Moves between items:
*: z874->z875, z84->z416, z437->z572, z154->z600, z576->z395, z115->z485, z294->z154, z622->z613, z513->z179, z747->z562, z258->z324, z886->z389, z127->z836, z283->z576, z900->z646, z462->z895, z635->z172, z324->z655, z600->z758, z205->z84, z15->z747, z895->z258, z464->z126, z538->z367, z189->z583, z265->z900, z485->z538, z389->z265, z126->z871, z90->z294, z919->z502, z875->z464, z784->z283, z645->z992, z173->z622, z976->z645, z613->z513, z707->z901, z416->z635, z217->z863, z572->z976, z172->z205, z179->z173, z395->z985, z758->z90, z992->z437, z367->z123, z836->z185, z185->z919, z646->z886, z985->z784, z655->z462, z425->z217, z863->z707, z562->z189, z123->z115, z871->z874, z583->z15, z502->z127, z901->z425
!: z874->z635, z84->z513, z437->z886, z115->z462, z622->z572, z513->z645, z747->z115, z258->z901, z886->z154, z127->z747, z900->z90, z462->z863, z635->z173, z324->z425, z205->z613, z15->z123, z895->z707, z464->z205, z538->z258, z189->z538, z265->z758, z485->z895, z389->z600, z126->z84, z919->z583, z875->z172, z645->z900, z173->z437, z976->z265, z613->z976, z707->z576, z416->z179, z217->z784, z572->z389, z172->z622, z179->z992, z992->z646, z367->z324, z836->z562, z185->z189, z646->z294, z655->z217, z425->z985, z863->z283, z562->z485, z123->z655, z871->z416, z583->z367, z502->z15, z901->z395
+: z874->z871, z84->z205, z437->z992, z154->z294, z576->z283, z115->z123, z294->z90, z622->z173, z513->z613, z747->z15, z258->z895, z886->z646, z127->z502, z283->z784, z900->z265, z462->z655, z635->z416, z324->z258, z600->z154, z205->z172, z15->z583, z895->z462, z464->z875, z538->z485, z189->z562, z265->z389, z485->z115, z389->z886, z126->z464, z90->z758, z919->z185, z875->z874, z784->z985, z645->z976, z173->z179, z976->z572, z613->z622, z707->z863, z416->z84, z217->z425, z572->z437, z172->z635, z179->z513, z395->z576, z758->z600, z992->z645, z367->z538, z836->z127, z185->z836, z646->z900, z985->z395, z655->z324, z425->z901, z863->z217, z562->z747, z123->z367, z871->z126, z583->z189, z502->z919, z901->z707
^: z437->z874, z154->z173, z576->z485, z294->z179, z258->z185, z886->z635, z283->z115, z900->z84, z462->z127, z324->z919, z600->z622, z895->z836, z265->z205, z389->z172, z90->z513, z784->z123, z645->z126, z976->z464, z707->z562, z217->z15, z572->z875, z395->z538, z758->z613, z992->z871, z646->z416, z985->z367, z655->z502, z425->z583, z863->z747, z901->z189
%: z874->z836, z84->z15, z437->z895, z154->z576, z576->z154, z115->z179, z294->z283, z622->z538, z513->z123, z747->z416, z258->z572, z886->z707, z127->z871, z283->z294, z900->z217, z462->z992, z635->z562, z324->z976, z600->z395, z205->z583, z15->z84, z895->z437, z464->z919, z538->z622, z189->z172, z265->z425, z485->z173, z389->z901, z126->z502, z90->z784, z919->z464, z875->z185, z784->z90, z645->z655, z173->z485, z976->z324, z613->z367, z707->z886, z416->z747, z217->z900, z572->z258, z172->z189, z179->z115, z395->z600, z758->z985, z992->z462, z367->z613, z836->z874, z185->z875, z646->z863, z985->z758, z655->z645, z425->z265, z863->z646, z562->z635, z123->z513, z871->z127, z583->z205, z502->z126, z901->z389
~: z84->z126, z437->z173, z154->z886, z576->z707, z115->z747, z294->z646, z622->z172, z513->z84, z747->z127, z258->z538, z886->z437, z283->z863, z900->z645, z462->z115, z635->z874, z324->z367, z600->z389, z205->z464, z15->z502, z895->z485, z538->z189, z189->z185, z265->z976, z485->z562, z389->z572, z90->z900, z784->z217, z645->z513, z173->z635, z976->z613, z613->z205, z707->z895, z416->z871, z217->z655, z572->z622, z172->z875, z179->z416, z395->z901, z758->z265, z992->z179, z367->z583, z646->z992, z985->z425, z655->z123, z425->z324, z863->z462, z562->z836, z123->z15, z583->z919, z901->z258

In the rows, 445 means zero.

The rows follow the links: the fewer symbols apart two items are, the more alike their rows tend to be.

Each row is also shifted at random along 3 hidden directions that mean nothing.

Some items, each with a row of numbers:
z189 [ 415  414  449  400  417  451  505  388  373  460  514  425  496  547  470  511  520  513  483  420  439  488  478  431  443  457  377  414  401  460  336  412]
z217 [ 258  467  385  456  420  399  471  446  452  456  436  441  519  415  481  491  567  416  433  503  454  536  515  456  427  445  440  502  418  364  487  492]
z416 [ 720  496  451  453  445  391  421  482  478  442  463  427  398  415  472  376  389  374  432  400  500  407  375  390  400  410  486  430  495  396  475  414]
z919 [ 267  448  471  411  400  485  551  407  415  424  485  418  478  524  451  392  556  408  547  416  481  457  534  384  393  432  313  433  446  550  346  443]
z258 [ 647  391  403  394  419  466  440  426  398  479  448  475  492  495  477  578  497  553  401  464  377  512  478  515  474  501  429  460  369  408  399  455]
z874 [ 401  456  519  502  571  415  379  399  417  423  432  353  436  422  392  421  353  475  447  400  433  359  355  436  484  421  481  366  468  415  420  362]
z784 [ 300  461  418  527  579  401  352  423  443  448  316  370  554  331  429  523  541  467  370  527  378  500  514  561  496  471  473  494  390  295  504  482]
z154 [ 522  465  431  457  454  409  337  463  431  459  439  456  444  411  432  495  294  506  347  485  393  405  378  503  534  431  510  453  460  380  500  457]
z265 [ 450  406  443  450  538  492  291  496  491  465  291  427  427  387  451  447  364  493  330  426  363  369  422  584  468  529  453  465  414  380  457  453]
z572 [ 166  389  481  447  532  483  358  443  422  455  399  427  410  452  415  483  339  535  399  400  383  375  363  518  490  493  477  389  422  435  410  390]
z895 [ 360  383  465  477  431  506  577  368  412  406  501  509  409  437  319  477  477  466  559  515  445  500  457  384  495  421  512  417  450  620  481  477]
z901 [ 478  379  427  401  361  536  520  420  425  441  467  530  425  495  395  492  464  500  483  503  404  478  503  456  483  459  414  465  413  592  436  501]
z462 [ 509  410  460  546  538  470  505  400  474  397  376  450  424  327  316  448  523  406  517  524  448  508  465  423  475  445  557  440  454  509  545  480]
z15 [ 435  464  443  440  389  452  571  432  464  426  475  444  456  461  453  375  590  341  547  433  526  500  520  352  358  419  388  459  465  511  426  463]
z172 [ 403  436  472  358  337  479  487  461  423  453  540  490  379  568  483  389  353  454  478  356  478  376  399  387  409  431  371  405  479  540  354  404]
z871 [ 729  531  442  469  511  306  326  469  441  469  445  346  497  414  532  448  405  430  353  394  464  419  372  460  436  422  466  434  454  222  445  386]
z395 [ 475  435  397  421  437  422  381  418  382  483  443  432  546  467  488  596  471  561  357  506  355  494  492  559  516  471  422  484  368  342  420  470]
z747 [ 326  478  458  497  481  389  534  384  417  422  501  396  490  433  419  449  552  396  530  455  503  515  456  362  425  393  473  417  458  424  451  425]
z622 [ 371  430  444  388  471  409  344  470  405  486  466  414  447  513  526  509  360  545  364  357  411  401  353  501  451  490  436  400  409  328  365  371]
z127 [ 150  487  490  496  461  409  574  361  411  393  528  395  477  445  382  386  545  367  574  456  525  484  480  307  430  357  430  405  489  517  437  430]
z294 [ 311  541  402  449  415  319  340  478  436  466  491  430  488  410  513  491  362  457  335  478  445  454  389  464  483  400  495  481  469  265  505  446]
z185 [ 831  392  480  431  436  545  521  401  425  424  435  460  443  495  385  423  487  465  519  447  421  430  507  440  452  462  364  430  432  606  388  459]
z538 [ 399  378  454  419  430  498  520  390  392  445  477  462  456  518  419  504  510  514  500  445  417  486  471  446  455  478  404  419  399  526  376  438]
z900 [ 261  505  403  441  449  366  334  515  479  473  405  418  458  394  533  445  400  421  339  435  451  430  415  494  425  448  469  483  447  270  491  444]

The symbols that take the first to the second take the third to the fourth, perhaps in another order. What is the fourth?
Answer with the item's name.
[ 369  374  440  410  355  560  548  410  425  424  476  540  417  495  371  468  464  485  517  504  410  473  512  429  479  447  415  460  431  642  437  503]
to [ 571  476  464  424  441  380  409  447  414  453  523  426  422  486  480  449  339  471  424  380  473  401  339  408  451  414  469  397  472  376  411  381]
as [ 620  409  424  471  444  460  469  403  419  432  460  491  464  412  377  543  460  504  437  542  399  509  462  474  522  441  509  466  419  477  502  482]
to z416

[ 650  459  419  421  370  471  428  546  544  453  400  510  354  411  484  335  390  343  426  414  497  405  429  435  372  453  460  490  491  462  509  476]
to [ 410  432  458  523  523  428  523  393  454  408  441  424  448  378  356  448  547  399  530  486  481  512  458  388  440  423  529  426  450  478  499  444]
as [ 291  479  474  446  444  426  447  483  492  436  437  417  403  441  476  327  436  340  474  362  519  394  419  374  363  424  420  425  493  438  434  410]
to z127

[ 333  450  423  493  441  416  532  401  441  418  485  459  460  397  403  475  539  407  502  508  486  541  469  377  449  404  524  446  453  455  506  468]
to [ 387  510  398  445  414  348  381  489  465  460  485  459  435  408  500  456  361  416  370  461  469  451  371  433  456  404  527  470  480  318  524  442]
as [ 190  514  422  437  382  348  446  476  460  448  536  462  409  444  495  425  379  392  436  424  520  453  359  365  426  384  519  435  499  367  492  421]
to z863

[ 511  423  514  449  502  508  414  439  434  431  421  409  403  479  399  373  347  468  464  380  420  331  401  443  450  460  396  387  468  529  378  396]
to [ 428  413  498  469  583  492  345  472  475  455  317  373  418  421  435  383  407  455  412  354  413  348  410  507  415  513  412  400  435  419  391  393]
as [ 249  480  476  481  487  427  513  397  437  419  447  370  502  441  429  392  581  369  527  429  499  476  516  386  398  420  383  432  450  462  404  437]
to z747

[ 370  397  445  455  396  466  566  376  406  419  534  502  434  471  373  505  486  474  527  512  455  522  456  380  487  414  497  433  441  560  468  472]
to [ 594  482  446  444  412  434  527  440  454  435  467  420  488  457  472  382  569  354  513  443  503  478  527  385  374  414  365  467  458  464  417  460]
as [ 132  483  370  355  295  396  466  451  395  489  537  466  552  540  564  535  525  482  402  479  430  523  538  464  440  434  344  519  403  367  396  489]
to z485

[ 332  460  496  493  545  452  419  476  506  422  367  386  393  389  422  313  427  358  466  379  487  376  409  420  382  447  451  416  491  448  448  403]
to [ 481  485  473  436  347  456  554  472  498  405  538  500  332  454  415  291  379  308  548  406  567  398  397  290  382  363  463  420  548  593  485  437]
as [ 313  425  447  487  450  472  486  374  413  416  461  477  464  413  338  510  446  492  480  556  397  481  475  449  542  414  494  454  445  532  503  489]
to z395

[ 202  452  487  503  561  451  404  479  512  431  346  393  381  371  413  338  429  365  450  384  479  382  403  434  396  465  487  410  476  422  471  402]
to [ 512  512  394  404  383  356  491  450  428  471  507  400  534  492  576  467  600  395  452  420  514  538  505  404  355  422  380  480  425  319  397  442]
as [ 527  418  449  414  437  484  494  427  427  453  430  424  485  496  479  451  569  451  479  420  443  478  517  459  392  479  353  450  399  464  364  449]
to z464

[ 307  485  462  523  599  364  407  401  415  442  378  290  566  399  468  469  586  435  444  433  445  483  480  464  427  450  411  430  406  287  401  404]
to [ 347  440  468  430  444  469  505  406  411  439  452  393  501  503  458  423  557  432  504  411  459  457  519  422  399  452  328  433  423  490  352  432]
as [ 177  438  449  454  497  484  329  481  465  450  341  427  441  409  437  432  371  475  360  444  381  372  450  542  477  482  427  463  435  424  453  457]
to z600

[ 117  381  470  467  533  490  482  394  419  443  381  387  495  458  421  477  586  478  490  423  419  483  506  484  424  509  400  419  381  460  373  422]
to [ 467  449  448  372  381  467  431  501  466  466  460  444  408  522  529  365  408  413  433  339  480  378  432  434  363  465  356  436  462  447  362  418]
as [ 366  459  394  351  341  407  372  488  411  500  523  484  449  530  558  528  330  531  333  414  414  423  399  496  469  456  412  460  424  355  408  434]
to z258

[ 271  483  429  380  371  387  499  423  393  476  534  383  547  559  556  465  578  447  464  397  482  495  515  410  387  427  296  444  404  383  316  418]
to [ 436  525  414  429  416  324  455  437  404  477  500  361  569  479  568  473  586  410  439  416  494  515  499  421  380  419  363  462  416  276  381  416]
as [ 423  498  443  372  390  399  404  485  433  476  483  398  475  531  572  397  423  433  397  345  472  387  438  440  376  442  328  440  448  352  341  399]
to z126

[ 611  371  422  424  388  567  500  457  476  437  373  525  425  446  413  439  511  440  476  499  406  470  552  492  437  493  396  503  418  590  464  530]
to [ 455  418  420  442  344  509  593  457  499  417  441  529  404  431  406  370  573  327  548  489  508  515  545  369  382  437  425  493  468  600  496  522]
as [ 312  436  456  495  562  406  325  439  429  449  399  413  430  379  397  515  307  531  356  465  373  400  343  519  539  459  557  413  441  355  491  412]
to z572

[ 630  453  404  397  399  469  329  527  479  481  372  476  442  440  508  439  358  470  330  450  385  383  462  553  456  493  399  508  428  398  460  488]
to [ 457  437  414  377  379  476  369  528  489  479  404  495  408  466  512  423  364  452  362  416  419  393  438  509  419  493  397  480  438  420  440  468]
as [ 491  370  497  455  547  552  382  492  515  436  292  437  359  411  393  344  387  433  433  370  412  342  422  501  410  528  431  418  443  516  432  429]
to z205

[ 466  428  410  352  310  476  423  493  441  476  505  535  397  524  503  462  317  488  392  423  428  401  408  462  456  457  417  463  455  485  424  456]
to [ 292  430  469  430  384  483  496  450  452  422  529  529  323  470  388  399  299  437  495  432  485  402  351  355  471  395  518  405  515  575  483  427]
as [ 344  425  456  456  518  472  320  453  436  459  370  434  438  423  411  488  315  537  352  464  347  369  410  557  526  487  463  450  424  421  450  446]
to z886

